Here is a tiny trained network, its code and every weight. The questions are about switching its units off for an input and a class, where a switched-off unit gives its printed mean instead of its output.

import numpy as np


def w(rows, s, z=0):
    codes = np.array(rows[::2]) - 128.0
    scale = np.full(codes.shape[1], s)
    scale[-1] = z or s
    return codes * scale


def norm(h):
    return h / np.sqrt((h * h).mean(-1, keepdims=True) + 1e-5)


def f(y):
    return np.maximum(y, 0)


def log_softmax(a):
    a = a - a.max(-1, keepdims=True)
    return a - np.log(np.exp(a).sum(-1, keepdims=True))


def net(x, mask):
    res = np.array(x, float).reshape(1, 7) / 4 @ E
    u = 0
    for l in range(3):
        y = f(norm(res) @ A[l][:, :-1].T + A[l][:, -1])
        res = res + np.where(mask[u : u + 13], y, B[l][:, -1]) @ B[l][:, :-1]
        u += 13
    return log_softmax(norm(res)[-1] @ U[:, :-1].T + U[:, -1])


A, B = {}, {}
E = w([
[211,165,129],'x0',
[118,126,169],'x1',
[131,164,254],'x2',
[104,9,110],'x3',
[27,180,79],'x4',
[216,63,114],'x5',
[144,176,105],'x6',
],0.0027)
A[0] = w([
[93,118,70,8],'L0N0',
[64,121,49,94],'L0N1',
[79,126,35,8],'L0N2',
[1,160,208,137],'L0N3',
[105,113,88,42],'L0N4',
[175,213,129,44],'L0N5',
[151,114,119,57],'L0N6',
[222,78,188,38],'L0N7',
[158,170,127,30],'L0N8',
[128,121,122,90],'L0N9',
[142,152,128,79],'L0N10',
[144,147,127,60],'L0N11',
[116,120,100,50],'L0N12',
],0.0079,0.0015)
B[0] = w([
[213,97,100,168],'L0N0',
[213,121,55,212],'L0N1',
[239,67,98,197],'L0N2',
[8,171,35,252],'L0N3',
[182,132,103,157],'L0N4',
[182,204,184,176],'L0N5',
[104,122,143,140],'L0N6',
[79,10,177,230],'L0N7',
[156,164,162,147],'L0N8',
[129,140,127,131],'L0N9',
[139,151,144,139],'L0N10',
[138,143,146,135],'L0N11',
[165,117,114,144],'L0N12',
],0.018,0.0042)
A[1] = w([
[152,154,138,118],'L1N0',
[177,253,220,1],'L1N1',
[150,124,58,66],'L1N2',
[43,134,103,156],'L1N3',
[52,132,93,97],'L1N4',
[116,129,2,177],'L1N5',
[71,15,174,36],'L1N6',
[147,133,51,80],'L1N7',
[148,118,116,66],'L1N8',
[138,44,116,222],'L1N9',
[118,88,167,139],'L1N10',
[167,15,105,143],'L1N11',
[136,102,123,149],'L1N12',
],0.006,0.00088)
B[1] = w([
[124,120,155,141],'L1N0',
[139,201,249,170],'L1N1',
[173,162,130,183],'L1N2',
[84,126,82,190],'L1N3',
[82,131,93,182],'L1N4',
[155,163,46,239],'L1N5',
[53,71,150,234],'L1N6',
[176,163,129,189],'L1N7',
[149,137,129,144],'L1N8',
[128,83,165,226],'L1N9',
[85,116,117,175],'L1N10',
[182,75,169,253],'L1N11',
[136,115,138,159],'L1N12',
],0.016,0.0039)
A[2] = w([
[135,244,255,65],'L2N0',
[131,203,162,116],'L2N1',
[148,119,154,92],'L2N2',
[93,82,128,134],'L2N3',
[11,164,158,128],'L2N4',
[134,156,173,124],'L2N5',
[111,95,134,76],'L2N6',
[140,120,115,119],'L2N7',
[143,152,146,139],'L2N8',
[148,148,146,119],'L2N9',
[67,141,51,29],'L2N10',
[160,109,92,8],'L2N11',
[51,30,116,96],'L2N12',
],0.0069,0.0013)
B[2] = w([
[66,247,241,190],'L2N0',
[135,176,198,158],'L2N1',
[99,135,103,149],'L2N2',
[63,100,143,191],'L2N3',
[179,152,3,209],'L2N4',
[105,154,158,149],'L2N5',
[108,116,157,161],'L2N6',
[155,148,142,146],'L2N7',
[105,126,136,143],'L2N8',
[109,123,125,143],'L2N9',
[83,205,66,198],'L2N10',
[186,152,146,163],'L2N11',
[10,75,178,253],'L2N12',
],0.012,0.0036)
U = w([
[29,157,43,10],'0',
[246,86,77,253],'1',
[108,245,242,52],'2',
[103,201,37,9],'3',
[68,1,205,251],'4',
],0.0088,0.0011)

Each question gives the input, the list of numbers given to net, and the class t.
The units are the neurons (one row each of A and B). Each row of codes is followed by its name. A weight is (code - 128) times the scale printed after its matrix; where a second scale follows, it is the last column's (A, B and U).
mask holds one flag per neuron, layer by layer. A switched-off neuron (its flag False) gives its mean, the last column of its row in B, instead of its output. The means were averaged over made-up inputs and are rounded, as every weight is.
A unit's drop is (log p(t) with every unit on - log p(t) with that unit switched off) / (log p(t) with every unit on - log p(t) with every unit switched off).
unit that matters most: the unit with the biggest drop
k most important neurons: the k neurons with the biggest drops, biggest first
top k neurons in layer l: the k neurons of layer l with the biggest drops, biggest first
drop of u: that unit's drop, to one decimal
input [-6,0,6,8,4,0,5], class 3: unit that matters most => L0N7
input [-7,7,5,4,-8,-3,4], class 0: 2 most important neurons => (L0N3; L0N2)
input [-4,3,8,-3,-4,4,8], class 2: top 2 neurons in layer 0 => (L0N5; L0N3)
input [4,3,1,-6,2,8,-6], class 2: top 4 neurons in layer 0 => (L0N5; L0N3; L0N8; L0N2)
input [3,-5,-5,-4,-7,-5,-8], class 4: 2 most important neurons => (L0N7; L0N3)
input [7,-3,4,8,-2,-8,-8], class 0: top 2 neurons in layer 0 => (L0N3; L0N2)
input [-3,-2,7,-2,-6,-3,5], class 2: 3 most important neurons => (L0N5; L0N2; L0N8)
input [5,3,6,1,-8,-7,-8], class 0: top 2 neurons in layer 0 => (L0N2; L0N1)
input [0,-2,-1,-7,-5,4,-3], class 2: 2 most important neurons => (L0N5; L0N3)
input [3,-3,7,-5,-8,-8,-4], class 2: 2 most important neurons => (L0N5; L1N1)
input [6,-7,-8,8,-7,6,6], class 4: drop of L0N1 => 0.1
input [-8,-2,2,5,-8,-7,-3], class 0: drop of L0N3 => 0.1
input [-5,-5,-5,3,7,-1,2], class 1: drop of L2N3 => 0.0
input [-8,-4,7,6,5,8,7], class 3: drop of L0N7 => 0.5
input [-1,7,-6,5,-4,-3,0], class 1: most important neuron => (L0N7)
